Below are the code and all the weights of a small trained network. Each question names an input and a class and asks about switching units off, where a switched-off unit gives its printed mean instead of its output.

import numpy as np


def w(rows, s, z=0):
    codes = np.array(rows[::2]) - 128.0
    scale = np.full(codes.shape[1], s)
    scale[-1] = z or s
    return codes * scale


def f(y):
    return np.maximum(y, 0)


def log_softmax(a):
    a = a - a.max(-1, keepdims=True)
    return a - np.log(np.exp(a).sum(-1, keepdims=True))


def net(x, mask):
    res = np.array(x, float).reshape(1, 4) / 4 @ E
    y = f(res @ A[0][:, :-1].T + A[0][:, -1])
    res = res + np.where(mask, y, B[0][:, -1]) @ B[0][:, :-1]
    return log_softmax(res[-1] @ U[:, :-1].T + U[:, -1])


A, B = {}, {}
E = w([
[125,218,156,254,105],'x0',
[103,29,167,192,159],'x1',
[41,178,166,106,249],'x2',
[29,111,48,140,73],'x3',
],0.0081)
A[0] = w([
[140,101,143,36,120,67],'N1',
[108,233,140,174,128,93],'N2',
[222,135,146,110,144,163],'N3',
[86,161,103,111,207,38],'N4',
[193,149,208,113,142,46],'N5',
[121,118,107,56,129,54],'N6',
[177,140,113,131,69,48],'N7',
[130,238,96,163,109,125],'N8',
[188,118,195,128,146,59],'N9',
[100,158,193,222,115,5],'N10',
[80,172,146,160,209,53],'N11',
[191,124,136,166,206,59],'N12',
[59,116,159,31,179,118],'N13',
[128,81,107,77,157,47],'N14',
[112,40,136,98,150,85],'N15',
[108,166,123,102,214,34],'N16',
[83,122,64,170,151,104],'N17',
[208,196,196,84,170,85],'N18',
[137,157,91,7,98,79],'N19',
[143,153,98,213,121,59],'N20',
[125,237,120,56,88,204],'N21',
[212,91,67,164,73,16],'N22',
[166,107,224,89,126,34],'N23',
[43,163,81,141,66,61],'N24',
[225,23,130,176,105,80],'N25',
[122,67,127,105,137,241],'N26',
[121,134,97,109,199,115],'N27',
[93,152,132,117,175,87],'N28',
[82,108,86,100,93,92],'N29',
[57,60,214,169,108,92],'N30',
[25,100,78,125,103,71],'N31',
[79,171,151,139,187,91],'N32',
[136,213,63,153,113,31],'N33',
[37,121,69,136,88,31],'N34',
[142,170,133,185,130,82],'N35',
[90,25,194,205,149,70],'N36',
[102,179,154,200,137,58],'N37',
[110,118,107,137,82,36],'N38',
[67,117,151,151,206,35],'N39',
[136,68,109,25,178,3],'N40',
[127,160,127,189,123,63],'N41',
[136,156,149,191,109,73],'N42',
],0.011,0.0061)
B[0] = w([
[211,106,150,134,113,198],'N1',
[190,94,167,144,156,218],'N2',
[46,158,86,122,160,226],'N3',
[194,119,43,163,105,177],'N4',
[115,175,57,36,185,184],'N5',
[191,143,192,107,128,175],'N6',
[135,129,51,188,82,180],'N7',
[170,100,188,143,138,226],'N8',
[110,198,43,65,171,178],'N9',
[223,86,183,114,116,200],'N10',
[128,114,46,161,51,199],'N11',
[87,213,116,81,165,173],'N12',
[142,113,115,192,78,235],'N13',
[237,94,156,107,129,177],'N14',
[220,138,198,125,160,199],'N15',
[176,124,80,151,98,175],'N16',
[130,180,139,70,209,179],'N17',
[90,205,98,97,139,222],'N18',
[198,143,208,179,124,224],'N19',
[192,126,169,86,142,187],'N20',
[18,152,204,215,72,254],'N21',
[223,80,13,183,87,215],'N22',
[138,179,130,98,198,170],'N23',
[83,207,58,85,193,203],'N24',
[151,127,63,198,107,247],'N25',
[118,135,192,181,134,250],'N26',
[151,101,101,156,95,176],'N27',
[139,107,52,125,106,170],'N28',
[127,191,126,92,160,185],'N29',
[110,204,179,188,127,201],'N30',
[145,175,89,69,215,209],'N31',
[140,70,64,154,81,196],'N32',
[182,176,165,146,122,175],'N33',
[143,197,60,70,180,193],'N34',
[205,103,131,82,176,182],'N35',
[75,255,192,201,123,223],'N36',
[206,111,188,79,145,198],'N37',
[177,170,82,137,111,148],'N38',
[184,78,55,193,65,186],'N39',
[225,109,175,70,162,216],'N40',
[217,84,166,102,130,174],'N41',
[216,79,173,74,147,184],'N42',
],0.0094,0.0073)
U = w([
[194,86,167,59,153,65],'0',
[141,90,11,141,87,52],'1',
[105,191,58,29,201,35],'2',
[102,178,164,155,119,200],'3',
[54,98,173,153,136,254],'4',
],0.013,0.0074)

Each question gives the input, the list of numbers given to net, and the class t.
The units are the neurons (one row each of A and B). Each row of codes is followed by its name. A weight is (code - 128) times the scale printed after its matrix; where a second scale follows, it is the last column's (A, B and U).
mask holds one flag per neuron, in row order. A switched-off neuron (its flag False) gives its mean, the last column of its row in B, instead of its output. The means were averaged over made-up inputs and are rounded, as every weight is.
A unit's drop is (log p(t) with every unit on - log p(t) with that unit switched off) / (log p(t) with every unit on - log p(t) with every unit switched off).
The circuit of an input: a set's keep is (log p(t) with only the set's units on - log p(t) with every unit switched off) / (log p(t) with every unit on - log p(t) with every unit switched off). Starting from the 12 units with the biggest drops (on a tie, the unit counted first), units are removed one at a time, each time the one whose removal leaves the highest keep (on an exact tie, the one counted first), for as long as the keep stays at least 0.8.
units of the circuit, in order: the units of the circuit, biggest drop first
unit that matters most: the unit with the biggest drop
top k neurons: the k neurons with the biggest drops, biggest first
drop of u: that unit's drop, to one decimal
input [8,4,7,6], class 0: units of the circuit, in order -> [N37; N10]
input [-5,0,-6,7], class 2: unit that matters most -> N31
input [0,4,-6,-7], class 2: units of the circuit, in order -> [N9; N3]
input [-1,6,-1,2], class 3: top 2 neurons -> [N36; N30]
input [-7,-8,5,-3], class 3: top 3 neurons -> [N21; N13; N18]
input [7,2,8,4], class 1: top 3 neurons -> [N11; N39; N32]
input [8,4,4,-8], class 0: top 2 neurons -> [N10; N37]
input [4,4,2,3], class 0: top 2 neurons -> [N21; N10]
input [4,6,6,-5], class 1: top 4 neurons -> [N39; N11; N32; N21]
input [7,6,8,-2], class 1: top 2 neurons -> [N11; N39]
input [7,3,5,-7], class 0: top 3 neurons -> [N10; N37; N2]
input [-6,7,8,0], class 1: drop of N39 -> 0.3
input [-4,-1,0,-5], class 2: drop of N3 -> 0.2
input [2,-8,-5,2], class 3: units of the circuit, in order -> [N21]
input [8,8,3,-2], class 0: drop of N10 -> 0.3
